Here is a tiny trained network, its code and every weight. The questions are about switching its units off for an input and a class, where a switched-off unit gives its printed mean instead of its output.

import numpy as np


def w(rows, s, z=0):
    codes = np.array(rows[::2]) - 128.0
    scale = np.full(codes.shape[1], s)
    scale[-1] = z or s
    return codes * scale


def norm(h):
    return h / np.sqrt((h * h).mean(-1, keepdims=True) + 1e-5)


def f(y):
    return np.maximum(y, 0)


def log_softmax(a):
    a = a - a.max(-1, keepdims=True)
    return a - np.log(np.exp(a).sum(-1, keepdims=True))


def net(x, mask):
    res = np.array(x, float).reshape(1, 5) / 4 @ E
    u = 0
    for l in range(4):
        y = f(norm(res) @ A[l][:, :-1].T + A[l][:, -1])
        res = res + np.where(mask[u : u + 8], y, B[l][:, -1]) @ B[l][:, :-1]
        u += 8
    return log_softmax(norm(res)[-1] @ U[:, :-1].T + U[:, -1])


A, B = {}, {}
E = w([
[155,26,176,199,92,24,72],'x0',
[129,131,125,129,127,125,129],'x1',
[59,98,152,161,253,90,186],'x2',
[252,91,173,46,160,105,219],'x3',
[128,130,129,129,128,127,127],'x4',
],0.0013)
A[0] = w([
[72,94,111,156,247,103,155,5],'0.n0',
[84,107,56,139,213,103,150,75],'0.n1',
[216,152,23,133,99,162,64,58],'0.n2',
[131,200,14,76,103,196,162,66],'0.n3',
[92,134,94,114,170,156,184,128],'0.n4',
[217,119,252,72,171,114,144,56],'0.n5',
[113,98,150,187,51,67,95,101],'0.n6',
[124,85,128,168,73,67,148,40],'0.n7',
],0.0017,0.002)
B[0] = w([
[32,148,232,185,168,56,246,195],'0.n0',
[109,139,190,130,118,111,178,204],'0.n1',
[113,121,186,111,85,118,170,188],'0.n2',
[176,153,215,111,206,145,43,255],'0.n3',
[157,120,195,143,171,121,78,241],'0.n4',
[137,93,1,143,157,143,181,238],'0.n5',
[152,143,143,83,201,172,86,226],'0.n6',
[167,114,176,132,173,135,56,146],'0.n7',
],0.0021,0.0009)
A[1] = w([
[88,179,156,168,98,98,94,23],'1.n0',
[42,175,109,220,87,141,55,103],'1.n1',
[136,34,134,179,129,7,90,78],'1.n2',
[187,128,122,90,102,135,175,79],'1.n3',
[135,61,106,128,126,96,90,50],'1.n4',
[83,184,106,181,91,113,84,2],'1.n5',
[170,27,88,180,60,58,64,68],'1.n6',
[187,159,79,67,50,189,117,200],'1.n7',
],0.002,0.0013)
B[1] = w([
[133,81,85,128,134,142,140,149],'1.n0',
[177,28,64,95,155,123,187,231],'1.n1',
[170,222,180,89,209,250,77,215],'1.n2',
[102,101,54,154,142,109,150,177],'1.n3',
[146,160,143,133,151,165,113,147],'1.n4',
[156,56,65,86,153,103,177,156],'1.n5',
[161,202,184,103,216,226,80,198],'1.n6',
[68,129,189,208,124,29,187,250],'1.n7',
],0.0021,0.0017)
A[2] = w([
[42,108,61,175,118,146,72,91],'2.n0',
[105,208,122,85,164,181,163,75],'2.n1',
[145,142,114,102,13,126,94,66],'2.n2',
[114,192,111,96,139,171,129,6],'2.n3',
[117,222,117,96,138,167,141,71],'2.n4',
[192,75,176,77,165,99,187,214],'2.n5',
[59,126,88,170,130,148,84,91],'2.n6',
[183,160,143,107,3,129,86,116],'2.n7',
],0.0031,0.0015)
B[2] = w([
[226,88,84,47,69,110,195,181],'2.n0',
[171,105,166,166,137,139,44,192],'2.n1',
[22,183,162,211,171,89,221,158],'2.n2',
[177,108,187,123,183,145,67,151],'2.n3',
[170,80,177,151,185,138,17,174],'2.n4',
[91,151,66,130,56,144,91,253],'2.n5',
[209,100,70,35,89,121,170,171],'2.n6',
[5,173,158,206,156,96,211,180],'2.n7',
],0.0026,0.0032)
A[3] = w([
[171,103,183,148,133,120,1,5],'3.n0',
[41,115,163,154,156,87,178,61],'3.n1',
[70,121,114,150,147,168,68,204],'3.n2',
[114,112,160,103,217,125,189,179],'3.n3',
[200,100,19,76,82,110,195,106],'3.n4',
[140,174,99,77,168,199,134,173],'3.n5',
[138,90,165,168,115,81,102,121],'3.n6',
[91,98,18,103,93,135,118,62],'3.n7',
],0.0032,0.0011)
B[3] = w([
[152,162,154,63,205,221,64,208],'3.n0',
[83,236,138,177,41,142,174,206],'3.n1',
[207,99,127,74,114,90,162,194],'3.n2',
[115,155,113,147,31,134,107,243],'3.n3',
[88,4,21,101,128,60,161,253],'3.n4',
[137,84,170,163,138,96,66,213],'3.n5',
[141,168,130,79,169,190,109,160],'3.n6',
[199,68,103,72,123,63,182,182],'3.n7',
],0.0032,0.0026)
U = w([
[196,133,187,101,202,196,14,255],'0',
[152,3,24,86,103,75,176,102],'1',
[35,221,162,212,80,121,192,24],'2',
],0.0066,0.00057)

Each question gives the input, the list of numbers given to net, and the class t.
The units are the neurons (one row each of A and B). Each row of codes is followed by its name. A weight is (code - 128) times the scale printed after its matrix; where a second scale follows, it is the last column's (A, B and U).
mask holds one flag per neuron, layer by layer. A switched-off neuron (its flag False) gives its mean, the last column of its row in B, instead of its output. The means were averaged over made-up inputs and are rounded, as every weight is.
A unit's drop is (log p(t) with every unit on - log p(t) with that unit switched off) / (log p(t) with every unit on - log p(t) with every unit switched off).
The circuit of an input: a set's keep is (log p(t) with only the set's units on - log p(t) with every unit switched off) / (log p(t) with every unit on - log p(t) with every unit switched off). Starting from the 12 units with the biggest drops (on a tie, the unit counted first), units are removed one at a time, each time the one whose removal leaves the highest keep (on an exact tie, the one counted first), for as long as the keep stays at least 0.8.
units of the circuit, in order: the units of the circuit, biggest drop first
k most important neurons: the k neurons with the biggest drops, biggest first
top k neurons in layer l: the k neurons of layer l with the biggest drops, biggest first
drop when u is switched off: that unit's drop, to one decimal
input [6,8,6,-8,1], class 1: units of the circuit, in order => (2.n0; 2.n6)
input [8,-4,8,2,0], class 0: 4 most important neurons => (1.n2; 2.n7; 1.n7; 2.n2)
input [1,-6,-8,7,-1], class 2: 2 most important neurons => (2.n7; 2.n2)
input [3,6,8,-8,-8], class 1: top neuron in layer 3 => (3.n7)
input [5,-3,4,5,-2], class 0: units of the circuit, in order => (1.n2; 3.n4)
input [6,1,7,-4,-8], class 2: 3 most important neurons => (0.n0; 3.n1; 2.n1)
input [-3,1,8,7,-5], class 2: top 2 neurons in layer 1 => (1.n1; 1.n5)
input [-2,3,6,-7,-5], class 1: 2 most important neurons => (2.n0; 2.n6)
input [-5,1,7,-7,2], class 1: 4 most important neurons => (2.n6; 2.n0; 1.n7; 2.n7)
input [-6,0,3,-8,-5], class 1: top 2 neurons in layer 2 => (2.n0; 2.n6)
input [1,1,8,-8,-2], class 1: top 2 neurons in layer 1 => (1.n7; 1.n1)
input [-3,-2,4,0,-6], class 2: 3 most important neurons => (0.n0; 1.n2; 1.n6)
input [7,1,5,-6,-4], class 0: drop when 3.n4 is switched off => 0.1
input [5,-5,7,-2,-3], class 2: drop when 3.n1 is switched off => 0.2
input [-2,-8,7,-7,-5], class 1: drop when 1.n1 is switched off => 0.3
input [-1,5,-3,-6,-8], class 1: drop when 1.n2 is switched off => 0.0
input [7,-6,-5,-3,2], class 0: most important neuron => (1.n6)
